The symbols move the items like this.
ω: fh->mz, lg->ns, qh->bn, qz->qp, gr->jj, rt->zl, zp->jz, ht->pg, bp->gg, cl->gs, fq->mm, qm->lg, md->cc, cd->qh, mj->qz, sf->bm, pb->fg, tj->pb, pg->pj, zn->qb, rz->zb, fj->bh, pr->sq, fc->gj, zm->nq, rl->cj, ql->zq, ng->zm, bg->hf, gg->qs, dg->tg, nj->dq, gj->jp, mt->fh, jj->qd, bh->zc, cc->dj, jn->nj, pc->rl, jz->cz, lb->dg, nl->dl, jm->zn, zb->rc, dc->pr, zq->sm, tb->cl, mm->jr, dl->gf, rm->th, zl->rf, th->lz, cf->bg, bm->jb
ξ: fh->mt, lg->qm, qh->cd, qz->mj, zc->bh, dj->cc, nq->zm, hf->bg, fg->pb, rc->zb, cz->jz, jp->gj, pj->pg, cl->tb, mz->fh, rf->zl, pb->tj, jb->bm, pg->ht, dq->nj, tg->dg, zn->jm, qp->qz, lz->th, cj->rl, pr->dc, sm->zq, zm->ng, rl->pc, bg->cf, gf->dl, gg->bp, dg->lb, nj->jn, gj->fc, gs->cl, jj->gr, bh->fj, cc->md, jz->zp, zb->rz, bn->qh, qb->zn, zq->ql, ns->lg, sq->pr, mm->fq, dl->nl, qd->jj, zl->rt, qs->gg, th->rm, bm->sf, jr->mm
γ: fh->zl, lg->mm, qh->zn, qz->pr, zc->cj, dj->qp, nq->qd, gr->tj, rt->cf, zp->fj, hf->mz, ht->fc, fg->nq, rc->gs, bp->ht, cz->zc, jp->qs, pj->jp, cl->dl, mz->rf, fq->ql, qm->fq, rf->hf, md->mj, cd->jm, mj->dc, sf->cd, pb->zm, tj->ng, jb->bn, pg->gj, dq->lz, tg->dq, zn->bm, rz->tb, qp->sq, fj->pc, lz->tg, cj->cz, pr->cc, fc->bp, sm->ns, zm->jj, rl->jz, ql->qm, ng->gr, bg->fh, gf->rc, gg->pg, dg->nj, nj->th, gj->gg, mt->rt, gs->gf, jj->pb, bh->rl, cc->qz, jn->rm, pc->zp, jz->bh, lb->jn, nl->rz, jm->sf, zb->cl, dc->md, bn->qb, qb->jb, zq->lg, ns->jr, tb->nl, sq->dj, mm->zq, dl->zb, rm->lb, qd->fg, zl->bg, qs->pj, th->dg, cf->mt, bm->qh, jr->sm
δ: fh->bh, lg->zm, qh->mm, qz->pg, zc->gf, dj->qs, nq->jb, gr->cd, rt->pc, zp->tb, hf->cz, ht->lb, fg->qb, rc->rf, bp->rm, cz->gs, jp->dq, pj->tg, cl->bg, mz->zc, fq->gr, qm->ng, rf->cj, md->bp, cd->fq, mj->ht, sf->qm, pb->zn, tj->jm, jb->ns, pg->dg, dq->sq, tg->qp, zn->zq, rz->rt, qp->pj, fj->nl, lz->dj, cj->rc, pr->gj, fc->jn, sm->fg, zm->bm, rl->zb, ql->tj, ng->sf, bg->jz, gf->mz, gg->th, dg->qz, nj->pr, gj->nj, mt->fj, gs->hf, jj->qh, bh->dl, cc->gg, jn->dc, pc->rz, jz->cl, lb->mj, nl->mt, jm->ql, zb->zl, dc->fc, bn->jr, qb->sm, zq->pb, ns->nq, tb->cf, sq->jp, mm->jj, dl->fh, rm->md, qd->bn, zl->rl, qs->lz, th->cc, cf->zp, bm->lg, jr->qd
κ: fh->zn, lg->dg, qh->gj, qz->zb, zc->sm, dj->gf, nq->qp, gr->dc, rt->sf, zp->fq, hf->bn, ht->rt, fg->dj, rc->nq, bp->mt, cz->jr, jp->hf, pj->rf, cl->jj, mz->qb, fq->jn, qm->lb, rf->jb, md->nl, cd->fc, mj->rz, sf->ht, pb->cc, tj->md, jb->pj, pg->zl, dq->cz, tg->cj, zn->gg, rz->ng, qp->rc, fj->ql, lz->zc, cj->ns, pr->cl, fc->cf, sm->lz, zm->qz, rl->lg, ql->rm, ng->mj, bg->qh, gf->fg, gg->fh, dg->rl, nj->jz, gj->bg, mt->jm, gs->qd, jj->pr, bh->zq, cc->dl, jn->zp, pc->qm, jz->mm, lb->pc, nl->tj, jm->bp, zb->zm, dc->tb, bn->jp, qb->qs, zq->th, ns->tg, tb->gr, sq->gs, mm->nj, dl->pb, rm->fj, qd->sq, zl->bm, qs->mz, th->bh, cf->cd, bm->pg, jr->dq
σ: fh->dl, lg->bm, qh->jj, qz->dg, zc->mz, dj->lz, nq->ns, gr->fq, rt->rz, zp->cf, hf->gs, ht->mj, fg->sm, rc->cj, bp->md, cz->hf, jp->sq, pj->qp, cl->jz, mz->gf, fq->cd, qm->sf, rf->rc, md->rm, cd->gr, mj->lb, sf->ng, pb->zq, tj->ql, jb->nq, pg->qz, dq->jp, tg->pj, zn->pb, rz->pc, qp->tg, fj->mt, lz->qs, cj->rf, pr->nj, fc->dc, sm->qb, zm->lg, rl->zl, ql->jm, ng->qm, bg->cl, gf->zc, gg->cc, dg->pg, nj->gj, gj->pr, mt->nl, gs->cz, jj->mm, bh->fh, cc->th, jn->fc, pc->rt, jz->bg, lb->ht, nl->fj, jm->tj, zb->rl, dc->jn, bn->qd, qb->fg, zq->zn, ns->jb, tb->zp, sq->dq, mm->qh, dl->bh, rm->bp, qd->jr, zl->zb, qs->dj, th->gg, cf->tb, bm->zm, jr->bn

In the rows, 25 means zero.

The rows follow the links: the fewer symbols apart two items are, the more alike their rows tend to be.

Each row is also shifted at random along 4 hidden directions that mean nothing.

Some items, each with a row of numbers:
sq [ 19  21  27  24  20  26  29  27  24  29  22  24  26  27  22  22  25  25  32  25  26  30  22  29  22  26  27  28  24  21  22  22  24  29  24  29  25  20  23  29  23  25  20  31  24  25  30  26  20  29  20  23  27  34]
bm [ 37  21  24  27  26  28  23  24  26  24  28  25  25  24  27  25  21  22  27  27  22  20  27  21  31  22  25  28  24  28  26  28  25  25  28  25  27  26  28  22  28  23  24  23  27  23  21  27  25  27  30  25  24  17]
pb [ 35  22  19  25  18  25  28  26  24  23  21  30  26  24  32  26  20  27  25  25  21  27  21  25  31  23  21  23  30  20  26  22  23  24  27  20  21  29  30  31  25  27  24  28  24  20  19  17  28  24  27  31  19  22]
qp [ 27  19  22  22  21  27  31  26  23  24  20  25  22  28  27  23  26  28  30  25  25  28  25  31  21  29  26  29  29  23  27  21  21  29  24  25  23  20  24  29  23  23  22  29  26  22  22  26  22  26  24  28  24  28]
sm [ 28  29  22  27  29  28  24  23  26  31  30  27  30  23  24  23  21  22  23  27  24  26  32  21  27  24  22  24  22  27  28  27  23  21  27  24  24  29  21  20  27  27  24  27  23  21  24  19  25  22  27  26  26  15]
dj [ 24  22  24  25  26  23  29  22  21  27  27  24  31  24  24  24  22  22  30  28  30  28  29  25  22  27  21  22  25  23  24  25  24  27  24  23  22  25  19  21  24  20  18  30  24  22  28  23  23  23  26  24  29  23]
dg [ 35  21  23  24  29  25  21  20  29  25  27  19  22  26  26  26  23  22  26  25  22  24  31  25  23  30  30  24  24  28  32  21  23  26  26  26  22  24  23  24  26  27  25  24  22  27  23  31  25  24  30  23  24  15]
th [ 18  29  23  26  30  21  25  25  26  23  28  22  27  20  21  26  25  27  23  25  29  25  30  26  23  30  27  22  25  29  30  23  26  20  26  22  20  29  22  23  27  26  27  25  21  27  26  27  25  23  28  24  26  16]
jr [ 14  32  25  28  25  30  30  22  23  26  29  34  26  27  23  29  30  17  20  28  30  27  30  22  31  26  20  22  29  26  25  26  26  24  23  16  27  32  34  26  27  30  27  26  24  17  24  19  20  25  34  25  27  28]
rl [ 23  26  27  24  23  26  24  25  29  23  21  22  20  28  24  26  29  28  20  21  24  26  28  30  24  27  32  24  24  25  28  24  24  26  22  27  25  23  26  29  26  26  32  22  27  25  23  25  28  21  27  26  27  27]
gf [ 27  24  23  26  24  22  26  27  25  27  21  25  30  25  24  23  25  28  26  25  27  29  25  27  20  24  27  23  23  22  25  26  25  22  24  28  23  23  17  21  24  23  23  27  26  25  29  22  26  22  18  26  27  27]
zc [ 21  27  22  25  22  26  32  25  26  25  19  27  24  28  25  23  27  24  21  23  23  29  28  29  23  25  26  20  22  20  28  25  26  26  23  22  26  29  29  26  21  26  26  26  28  22  24  17  28  23  25  32  28  28]
jb [ 31  25  25  26  27  29  27  27  24  27  28  28  27  24  25  22  24  25  27  26  27  21  29  23  28  24  24  30  21  30  25  27  23  23  26  27  28  24  22  19  29  23  25  24  25  24  23  27  22  26  27  23  26  18]
mt [ 31  25  26  25  32  20  19  26  28  26  26  24  29  21  24  23  22  27  24  24  26  22  25  23  24  22  25  23  21  27  26  30  29  22  27  26  25  26  19  17  25  23  28  22  26  33  27  26  29  23  21  26  24  19]
tj [ 32  25  24  27  29  25  18  25  24  28  31  26  32  19  27  28  23  28  23  26  26  22  26  19  28  24  21  24  29  28  24  29  22  20  29  25  21  29  19  21  29  23  26  25  18  27  27  23  26  19  23  24  19  16]
tg [ 24  24  24  23  27  27  30  20  25  24  26  24  21  30  26  24  26  19  27  26  23  25  31  27  22  31  25  24  26  25  29  21  24  29  23  22  25  23  27  26  22  26  23  26  25  22  22  26  21  26  32  25  29  23]
lg [ 22  27  26  25  21  30  23  22  25  26  27  25  22  28  25  25  25  23  24  24  22  24  28  25  30  28  28  26  26  26  24  26  23  27  26  27  25  27  28  30  29  26  31  24  26  20  20  23  24  23  29  27  24  23]
fc [ 21  26  29  27  32  21  24  23  24  22  32  30  25  21  27  28  29  20  24  27  31  21  24  23  26  25  20  25  30  28  24  26  30  24  26  20  26  27  30  21  24  25  23  22  22  29  27  32  22  29  31  19  24  25]
ng [ 31  17  24  21  16  28  25  26  25  27  20  23  21  27  29  25  20  29  30  23  14  26  18  27  28  24  26  29  26  21  18  24  19  32  28  33  25  21  27  36  25  22  26  25  27  23  21  22  29  27  18  30  19  31]
sf [ 30  22  27  24  23  25  24  24  22  24  27  28  23  26  27  24  21  22  27  27  20  20  24  21  31  24  22  27  25  27  21  27  25  29  28  25  27  25  30  27  25  21  26  22  28  25  19  26  28  27  27  27  22  23]
cj [ 23  25  26  25  25  30  26  19  26  28  24  23  24  34  22  24  26  17  24  27  23  28  29  24  20  26  27  21  19  23  26  26  25  32  21  26  30  21  23  23  22  22  25  25  29  21  26  24  27  23  26  24  32  29]
pc [ 26  27  27  24  27  26  20  24  30  26  26  20  22  28  25  26  26  27  22  21  21  23  27  27  24  26  31  25  24  26  27  25  25  26  24  29  25  21  23  26  25  26  32  21  26  28  24  28  29  22  21  25  23  24]
lb [ 38  20  22  20  23  25  23  23  30  24  20  19  17  28  29  27  19  28  30  22  11  24  25  27  22  30  31  28  25  24  30  17  20  30  28  29  24  21  29  34  23  26  27  23  25  29  18  28  30  26  26  28  16  23]
dq [  6  28  29  25  25  26  29  26  26  29  26  23  25  26  20  23  29  24  28  26  28  29  27  28  22  29  29  26  23  25  25  21  26  26  25  28  26  23  25  26  24  28  23  29  26  23  29  25  19  30  24  23  29  31]
qh [ 26  25  28  28  22  25  20  29  27  32  28  19  29  24  19  21  21  20  32  27  21  24  23  21  28  19  28  30  15  25  16  29  27  26  27  33  29  22  24  23  28  26  22  27  27  30  28  26  23  32  20  20  28  24]
jn [ 17  25  28  23  26  23  17  24  29  32  28  15  26  26  19  25  23  23  30  26  18  26  25  24  23  26  31  26  21  26  20  22  25  29  26  34  25  20  23  30  25  26  23  24  23  33  30  29  24  29  19  19  25  27]

From each start, follow one symbol. Which item do you reach?
Answers are names.
new walk
[ 21  28  28  24  24  28  21  26  26  27  27  24  21  25  25  25  25  27  25  23  21  22  25  24  29  28  28  27  27  28  23  26  22  26  27  32  26  26  26  29  29  25  31  21  24  25  20  25  26  24  24  26  22  25]
γ fq
new walk
[ 23  26  22  26  28  26  25  21  26  30  28  21  32  26  21  21  20  19  28  28  23  28  32  24  22  28  25  22  18  25  28  25  27  25  26  25  24  25  18  21  22  24  20  30  23  26  28  23  25  22  26  26  30  18]
δ dj
new walk
[ 29  20  27  25  20  29  20  23  21  29  30  23  29  25  27  25  22  25  27  26  26  24  25  21  27  25  25  28  27  26  21  29  21  26  26  31  24  24  20  27  31  21  24  27  24  22  25  26  22  23  24  22  26  23]
σ lg
new walk
[ 28  25  27  27  26  22  25  23  28  24  24  24  26  29  23  25  26  20  22  25  27  26  24  23  25  20  25  24  21  23  26  27  32  27  23  23  29  23  29  22  23  28  23  25  27  28  28  28  25  28  26  22  28  29]
κ qh
new walk
[  3  32  33  26  23  25  27  36  23  26  26  28  23  19  20  26  32  31  25  22  31  21  19  27  30  22  26  33  27  29  18  29  25  21  27  32  29  23  28  29  29  24  30  21  26  28  26  26  24  32  19  22  24  32]
δ fq
new walk
[ 27  27  25  26  28  26  25  26  31  29  21  22  24  27  22  26  27  27  23  22  24  29  29  27  20  24  32  26  20  23  28  23  25  22  23  27  25  21  21  24  25  32  26  26  24  28  28  25  22  24  21  25  26  26]
κ jr
new walk
[ 28  27  30  26  32  24  21  25  26  23  29  26  24  23  26  27  28  25  22  24  30  19  25  22  24  25  24  24  27  29  26  29  28  24  24  24  26  24  23  19  25  23  30  18  26  29  25  33  26  22  27  23  25  23]
ω zl
new walk
[ 30  23  21  25  26  21  27  28  23  20  23  23  26  21  28  26  25  33  27  25  31  25  25  28  21  27  25  26  31  25  29  25  22  20  25  23  19  27  20  25  25  24  22  27  20  25  26  26  25  23  26  26  22  17]
σ th
new walk
[ 20  29  24  22  24  32  27  28  25  28  24  24  22  25  23  24  26  28  27  22  23  24  30  27  26  26  30  30  23  25  26  24  19  24  25  28  26  23  24  27  29  25  30  25  26  21  21  22  23  24  26  27  24  23]
γ jr
new walk
[ 28  27  25  24  28  27  29  31  28  26  19  22  22  23  25  23  30  32  26  20  28  23  26  33  20  25  33  32  21  27  28  26  23  21  24  29  28  17  19  21  25  24  29  23  30  28  23  31  26  25  21  26  28  25]
ξ zl
new walk
[ 15  29  27  22  25  24  22  27  28  26  22  23  24  26  22  25  27  29  21  20  23  26  25  28  22  24  28  21  22  23  23  26  26  26  24  29  26  24  23  27  23  24  31  23  28  26  26  21  33  23  18  29  24  28]
δ nl
new walk
[ 13  27  24  23  27  21  24  27  25  26  24  20  23  23  23  25  23  30  26  22  21  23  23  28  24  29  26  23  27  26  24  22  25  26  29  28  22  27  26  30  23  22  26  24  24  29  23  24  30  26  22  28  21  24]
ω th
new walk
[ 17  24  22  24  21  20  35  26  20  16  24  29  22  24  25  24  25  23  26  28  27  23  22  28  27  27  16  22  27  24  26  24  31  27  27  18  24  31  35  26  21  20  22  27  28  24  20  24  31  29  33  28  26  27]
γ pg
new walk
[ 20  28  28  27  24  25  24  22  30  26  23  23  24  30  22  27  28  22  21  23  24  28  25  24  24  23  29  22  23  23  26  24  29  26  22  24  27  25  29  28  24  30  27  25  28  26  27  24  26  26  24  24  26  30]
ω cz
new walk
[ 26  23  22  25  18  24  28  28  24  25  21  25  25  24  24  20  18  24  29  26  18  25  21  24  31  22  23  27  20  22  22  26  25  27  30  28  26  27  30  28  25  23  23  27  31  24  19  19  30  30  24  30  22  25]
ω qb
new walk
[ 27  24  25  25  24  23  25  25  24  23  23  28  25  26  30  28  25  28  20  24  25  28  20  25  25  24  22  20  28  22  24  28  25  27  25  23  23  27  24  27  21  24  26  23  26  24  26  21  31  19  21  29  23  28]
γ rz
new walk
[ 30  24  30  27  31  25  15  21  25  26  31  20  30  24  24  27  28  26  21  26  33  25  30  22  20  26  27  24  26  28  26  31  24  23  20  29  24  24  11  17  29  22  27  23  21  28  34  31  24  16  23  17  31  21]
ξ rz
new walk
[ 34  26  20  27  28  27  27  24  22  26  26  30  29  22  29  25  22  23  24  26  30  26  28  22  28  25  21  22  29  25  27  27  22  19  25  20  22  30  22  21  27  26  22  27  20  21  24  20  23  21  29  27  24  17]
γ nq
new walk
[ 26  24  24  23  20  31  32  34  21  25  18  28  22  22  28  26  29  36  28  21  26  26  24  32  27  27  30  34  31  26  24  24  16  22  25  30  24  20  24  31  29  27  31  26  26  20  20  22  23  25  22  30  21  27]
γ qd
